Below are the code and all the weights of a small trained network. Each question names an input and a class and asks about switching units off, where a switched-off unit gives its printed mean instead of its output.

import numpy as np


def w(rows, s, z=0):
    codes = np.array(rows[::2]) - 128.0
    scale = np.full(codes.shape[1], s)
    scale[-1] = z or s
    return codes * scale


def f(y):
    return np.maximum(y, 0)


def log_softmax(a):
    a = a - a.max(-1, keepdims=True)
    return a - np.log(np.exp(a).sum(-1, keepdims=True))


def net(x, mask):
    res = np.array(x, float).reshape(1, 3) / 4 @ E
    y = f(res @ A[0][:, :-1].T + A[0][:, -1])
    res = res + np.where(mask, y, B[0][:, -1]) @ B[0][:, :-1]
    return log_softmax(res[-1] @ U[:, :-1].T + U[:, -1])


A, B = {}, {}
E = w([
[151,17,127,117,115,167,148],'x0',
[177,129,139,183,170,71,202],'x1',
[164,142,246,106,82,92,102],'x2',
],0.013)
A[0] = w([
[80,160,78,98,56,139,110,39],'N1',
[81,122,56,114,163,184,86,183],'N2',
[76,168,93,113,98,174,77,25],'N3',
[193,70,118,106,140,164,144,79],'N4',
[116,169,88,117,115,178,52,38],'N5',
[37,106,77,166,161,194,166,92],'N6',
[112,37,180,130,38,100,90,84],'N7',
[143,203,40,162,147,99,215,118],'N8',
[107,192,101,166,168,32,103,142],'N9',
[156,69,149,83,70,182,22,124],'N10',
[209,175,57,155,194,131,151,98],'N11',
[129,112,66,159,171,181,102,226],'N12',
[123,111,164,58,111,183,96,117],'N13',
[98,179,147,82,178,95,88,56],'N14',
[22,77,110,111,226,137,119,17],'N15',
[6,116,118,114,102,115,74,191],'N16',
[119,136,215,117,153,76,122,2],'N17',
[51,184,175,136,125,123,106,16],'N18',
[188,114,161,203,170,111,199,103],'N19',
[194,151,195,81,73,71,129,45],'N20',
[172,154,108,247,193,113,174,156],'N21',
[87,167,88,76,55,184,84,107],'N22',
[158,43,134,76,164,162,180,205],'N23',
[140,77,169,73,59,147,71,139],'N24',
[150,58,76,134,136,231,199,118],'N25',
[205,127,159,224,148,121,191,17],'N26',
[209,118,156,239,154,105,181,16],'N27',
[153,99,148,152,162,43,213,30],'N28',
[41,70,25,129,140,98,131,82],'N29',
[110,109,69,116,169,155,122,67],'N30',
[80,71,2,162,227,96,148,161],'N31',
[142,151,68,229,170,35,193,162],'N32',
[110,209,157,123,166,91,189,91],'N33',
[203,182,193,103,64,133,147,189],'N34',
[131,220,110,144,143,74,52,162],'N35',
[69,241,120,100,136,91,72,187],'N36',
],0.0091,0.0059)
B[0] = w([
[212,45,202,160,184,46,96,158],'N1',
[169,176,163,195,112,152,208,214],'N2',
[237,69,195,197,182,56,99,165],'N3',
[185,137,172,203,187,120,169,173],'N4',
[243,119,194,204,229,73,165,163],'N5',
[89,213,153,204,97,201,211,200],'N6',
[64,89,58,33,93,127,87,198],'N7',
[84,24,83,55,100,64,33,197],'N8',
[145,55,93,62,119,87,77,186],'N9',
[62,93,21,67,55,94,88,224],'N10',
[123,58,90,45,71,55,114,178],'N11',
[173,88,155,167,187,39,132,211],'N12',
[110,120,43,81,56,124,119,188],'N13',
[73,194,120,148,113,227,220,152],'N14',
[61,229,41,48,56,199,128,165],'N15',
[143,187,111,190,109,162,194,199],'N16',
[207,61,194,232,200,34,129,159],'N17',
[22,233,56,133,1,190,234,150],'N18',
[178,171,185,184,167,140,199,196],'N19',
[170,157,193,247,199,114,220,191],'N20',
[99,77,93,73,121,62,61,209],'N21',
[194,156,236,203,163,149,208,196],'N22',
[124,189,139,167,99,178,180,222],'N23',
[45,92,91,71,42,100,87,215],'N24',
[181,140,240,218,174,151,196,220],'N25',
[108,220,137,197,87,195,239,179],'N26',
[124,231,154,210,104,223,194,185],'N27',
[95,232,152,217,152,191,201,181],'N28',
[101,185,161,192,93,186,184,200],'N29',
[84,189,87,150,114,194,165,170],'N30',
[137,88,158,129,192,53,93,246],'N31',
[130,41,89,50,113,85,33,221],'N32',
[146,69,116,63,112,68,73,170],'N33',
[77,198,122,163,124,176,145,213],'N34',
[153,224,205,195,199,143,217,192],'N35',
[185,186,181,175,193,162,191,209],'N36',
],0.0071,0.013)
U = w([
[172,105,168,167,184,110,151,9],'0',
[59,201,117,161,76,255,172,180],'1',
[53,33,57,27,71,77,65,131],'2',
],0.012,0.0014)

Each question gives the input, the list of numbers given to net, and the class t.
The units are the neurons (one row each of A and B). Each row of codes is followed by its name. A weight is (code - 128) times the scale printed after its matrix; where a second scale follows, it is the last column's (A, B and U).
mask holds one flag per neuron, in row order. A switched-off neuron (its flag False) gives its mean, the last column of its row in B, instead of its output. The means were averaged over made-up inputs and are rounded, as every weight is.
A unit's drop is (log p(t) with every unit on - log p(t) with that unit switched off) / (log p(t) with every unit on - log p(t) with every unit switched off).
most important unit: the unit with the biggest drop
k most important neurons: the k neurons with the biggest drops, biggest first
drop when u is switched off: that unit's drop, to one decimal
input [5,1,1], class 1: most important unit : N31
input [-6,7,0], class 2: 3 most important neurons : (N32 N8 N21)
input [1,2,6], class 1: 2 most important neurons : (N31 N34)
input [1,4,3], class 1: 2 most important neurons : (N31 N12)
input [-8,-4,0], class 0: 3 most important neurons : (N3 N5 N1)
input [2,6,1], class 1: 2 most important neurons : (N27 N26)
input [2,3,-8], class 0: 2 most important neurons : (N31 N25)
input [1,2,4], class 1: 2 most important neurons : (N31 N12)
input [0,5,-7], class 2: 2 most important neurons : (N8 N32)
input [6,-6,1], class 2: 2 most important neurons : (N10 N24)
input [4,2,-8], class 0: 3 most important neurons : (N31 N12 N25)
input [3,6,1], class 1: 4 most important neurons : (N27 N26 N28 N12)
input [1,0,1], class 2: drop when N25 is switched off : 0.2
input [-2,-7,0], class 0: most important neuron : (N3)
input [5,2,1], class 1: drop when N5 is switched off : 0.2
input [-1,-1,-6], class 0: drop when N12 is switched off : 0.1
